Below is a small trained network, with its code and all its weights. Each question gives an input and a class and asks what happens when units are switched off, that is, made to give their printed mean instead of their output.

import numpy as np


def w(rows, s, z=0):
    codes = np.array(rows[::2]) - 128.0
    scale = np.full(codes.shape[1], s)
    scale[-1] = z or s
    return codes * scale


def norm(h):
    return h / np.sqrt((h * h).mean(-1, keepdims=True) + 1e-5)


def f(y):
    return np.maximum(y, 0)


def log_softmax(a):
    a = a - a.max(-1, keepdims=True)
    return a - np.log(np.exp(a).sum(-1, keepdims=True))


def net(x, mask):
    res = np.array(x, float).reshape(1, 4) / 4 @ E
    u = 0
    for l in range(3):
        y = f(norm(res) @ A[l][:, :-1].T + A[l][:, -1])
        res = res + np.where(mask[u : u + 5], y, B[l][:, -1]) @ B[l][:, :-1]
        u += 5
    return log_softmax(norm(res)[-1] @ U[:, :-1].T + U[:, -1])


A, B = {}, {}
E = w([
[114,19,74],'x0',
[120,128,127],'x1',
[116,127,126],'x2',
[118,116,1],'x3',
],0.0082)
A[0] = w([
[121,215,37,26],'L0N0',
[61,60,188,1],'L0N1',
[105,169,168,126],'L0N2',
[142,1,135,176],'L0N3',
[124,131,61,105],'L0N4',
],0.012,0.0029)
B[0] = w([
[178,186,75,197],'L0N0',
[249,114,139,181],'L0N1',
[78,190,135,184],'L0N2',
[176,44,95,254],'L0N3',
[86,168,101,188],'L0N4',
],0.016,0.007)
A[1] = w([
[104,170,132,143],'L1N0',
[19,175,253,138],'L1N1',
[112,26,233,5],'L1N2',
[96,51,103,100],'L1N3',
[147,74,155,32],'L1N4',
],0.016,0.0025)
B[1] = w([
[136,165,110,187],'L1N0',
[112,4,226,255],'L1N1',
[238,166,14,177],'L1N2',
[74,112,194,198],'L1N3',
[196,168,97,173],'L1N4',
],0.024,0.0076)
A[2] = w([
[71,254,151,102],'L2N0',
[133,63,104,46],'L2N1',
[88,86,98,4],'L2N2',
[34,66,85,26],'L2N3',
[144,245,103,127],'L2N4',
],0.019,0.0025)
B[2] = w([
[101,254,139,202],'L2N0',
[107,193,160,231],'L2N1',
[79,135,84,176],'L2N2',
[94,69,38,224],'L2N3',
[102,101,184,253],'L2N4',
],0.029,0.0067)
U = w([
[151,81,226,167],'0',
[161,164,97,2],'1',
[105,117,23,199],'2',
[252,119,84,211],'3',
[107,238,156,188],'4',
],0.021,0.007)

Each question gives the input, the list of numbers given to net, and the class t.
The units are the neurons (one row each of A and B). Each row of codes is followed by its name. A weight is (code - 128) times the scale printed after its matrix; where a second scale follows, it is the last column's (A, B and U).
mask holds one flag per neuron, layer by layer. A switched-off neuron (its flag False) gives its mean, the last column of its row in B, instead of its output. The means were averaged over made-up inputs and are rounded, as every weight is.
A unit's drop is (log p(t) with every unit on - log p(t) with that unit switched off) / (log p(t) with every unit on - log p(t) with every unit switched off).
unit that matters most: the unit with the biggest drop
k most important neurons: the k neurons with the biggest drops, biggest first
k most important neurons of layer l: the k neurons of layer l with the biggest drops, biggest first
drop when u is switched off: that unit's drop, to one decimal
input [-8,3,3,-1], class 0: unit that matters most	L1N1
input [-1,-3,7,6], class 4: 2 most important neurons	(L1N1 L0N3)
input [-8,8,-1,0], class 0: 2 most important neurons	(L1N1 L0N3)
input [0,-4,6,3], class 4: 2 most important neurons	(L1N1 L0N3)
input [-7,1,-7,0], class 0: 2 most important neurons of layer 0	(L0N3 L0N1)
input [0,5,3,6], class 4: 2 most important neurons	(L0N3 L1N1)
input [-1,-5,4,3], class 4: drop when L1N1 is switched off	0.4
input [-1,-7,-8,2], class 4: 2 most important neurons	(L0N3 L1N1)
input [1,5,1,-6], class 3: drop when L0N0 is switched off	0.3
input [-8,3,8,-2], class 0: drop when L1N1 is switched off	3.7
